Here is a tiny trained network, its code and every weight. The questions are about switching its units off for an input and a class, where a switched-off unit gives its printed mean instead of its output.

import numpy as np


def w(rows, s, z=0):
    codes = np.array(rows[::2]) - 128.0
    scale = np.full(codes.shape[1], s)
    scale[-1] = z or s
    return codes * scale


def f(y):
    return y / 2 * (1 + np.tanh(0.7978845608 * (y + 0.044715 * y**3)))


def log_softmax(a):
    a = a - a.max(-1, keepdims=True)
    return a - np.log(np.exp(a).sum(-1, keepdims=True))


def net(x, mask):
    res = np.array(x, float).reshape(1, 5) / 4 @ E
    y = f(res @ A[0][:, :-1].T + A[0][:, -1])
    res = res + np.where(mask, y, B[0][:, -1]) @ B[0][:, :-1]
    return log_softmax(res[-1] @ U[:, :-1].T + U[:, -1])


A, B = {}, {}
E = w([
[141,39,157,191,127],'x0',
[123,91,132,204,42],'x1',
[94,123,113,156,146],'x2',
[169,166,254,139,135],'x3',
[184,123,108,2,147],'x4',
],0.0083)
A[0] = w([
[159,117,123,170,186,6],'neuron 0',
[98,185,7,109,156,150],'neuron 1',
[121,178,159,34,167,249],'neuron 2',
[97,114,76,74,129,151],'neuron 3',
[109,153,159,77,90,253],'neuron 4',
[135,45,30,64,149,245],'neuron 5',
[153,57,140,108,165,254],'neuron 6',
[165,101,121,110,107,254],'neuron 7',
[98,129,130,202,129,245],'neuron 8',
[160,164,120,90,23,151],'neuron 9',
[128,120,128,123,118,2],'neuron 10',
[198,60,120,132,123,216],'neuron 11',
[131,145,167,158,165,199],'neuron 12',
[132,75,191,157,157,253],'neuron 13',
[120,168,42,167,189,239],'neuron 14',
[21,122,191,180,119,172],'neuron 15',
],0.011,0.002)
B[0] = w([
[81,123,166,90,151,129],'neuron 0',
[138,98,204,202,172,229],'neuron 1',
[197,132,73,145,134,254],'neuron 2',
[182,145,121,206,155,184],'neuron 3',
[210,144,80,97,118,173],'neuron 4',
[195,135,120,208,82,238],'neuron 5',
[164,58,126,67,139,172],'neuron 6',
[203,61,107,133,162,155],'neuron 7',
[31,153,159,90,49,197],'neuron 8',
[222,125,106,94,124,162],'neuron 9',
[94,104,75,80,173,116],'neuron 10',
[161,101,183,140,95,166],'neuron 11',
[82,161,142,30,71,163],'neuron 12',
[93,143,149,127,1,189],'neuron 13',
[109,90,149,148,101,193],'neuron 14',
[83,198,164,95,92,204],'neuron 15',
],0.0066,0.0086)
U = w([
[54,169,195,165,43,244],'0',
[184,46,144,220,66,254],'1',
[130,155,102,217,201,3],'2',
[206,254,124,111,88,190],'3',
[111,103,140,14,161,2],'4',
],0.0073,0.002)

Each question gives the input, the list of numbers given to net, and the class t.
The units are the neurons (one row each of A and B). Each row of codes is followed by its name. A weight is (code - 128) times the scale printed after its matrix; where a second scale follows, it is the last column's (A, B and U).
mask holds one flag per neuron, in row order. A switched-off neuron (its flag False) gives its mean, the last column of its row in B, instead of its output. The means were averaged over made-up inputs and are rounded, as every weight is.
A unit's drop is (log p(t) with every unit on - log p(t) with that unit switched off) / (log p(t) with every unit on - log p(t) with every unit switched off).
The circuit of an input: a set's keep is (log p(t) with only the set's units on - log p(t) with every unit switched off) / (log p(t) with every unit on - log p(t) with every unit switched off). Starting from the 12 units with the biggest drops (on a tie, the unit counted first), units are removed one at a time, each time the one whose removal leaves the highest keep (on an exact tie, the one counted first), for as long as the keep stays at least 0.8.
circuit, biggest first: the units of the circuit, biggest drop first
most important unit: the unit with the biggest drop
top k neurons: the k neurons with the biggest drops, biggest first
drop when u is switched off: that unit's drop, to one decimal
input [-8,-7,2,-4,0], class 2: circuit, biggest first -> [neuron 1; neuron 3]
input [-7,-5,6,-2,2], class 2: most important unit -> neuron 1
input [-3,5,-8,-4,8], class 1: circuit, biggest first -> [neuron 5; neuron 7]
input [-3,-8,1,-7,2], class 1: circuit, biggest first -> [neuron 5; neuron 1]
input [-8,-6,-6,-3,-1], class 1: circuit, biggest first -> [neuron 1; neuron 15]
input [8,7,-2,-3,-3], class 0: top 2 neurons -> [neuron 8; neuron 15]
input [0,-6,2,-5,0], class 1: top 2 neurons -> [neuron 5; neuron 14]
input [4,-5,-2,-7,8], class 1: drop when neuron 12 is switched off -> 0.0
input [7,8,-4,8,1], class 0: drop when neuron 15 is switched off -> 0.1
input [-4,-6,-7,-3,2], class 1: drop when neuron 15 is switched off -> 0.2
input [7,5,-8,0,-2], class 0: drop when neuron 8 is switched off -> 0.2
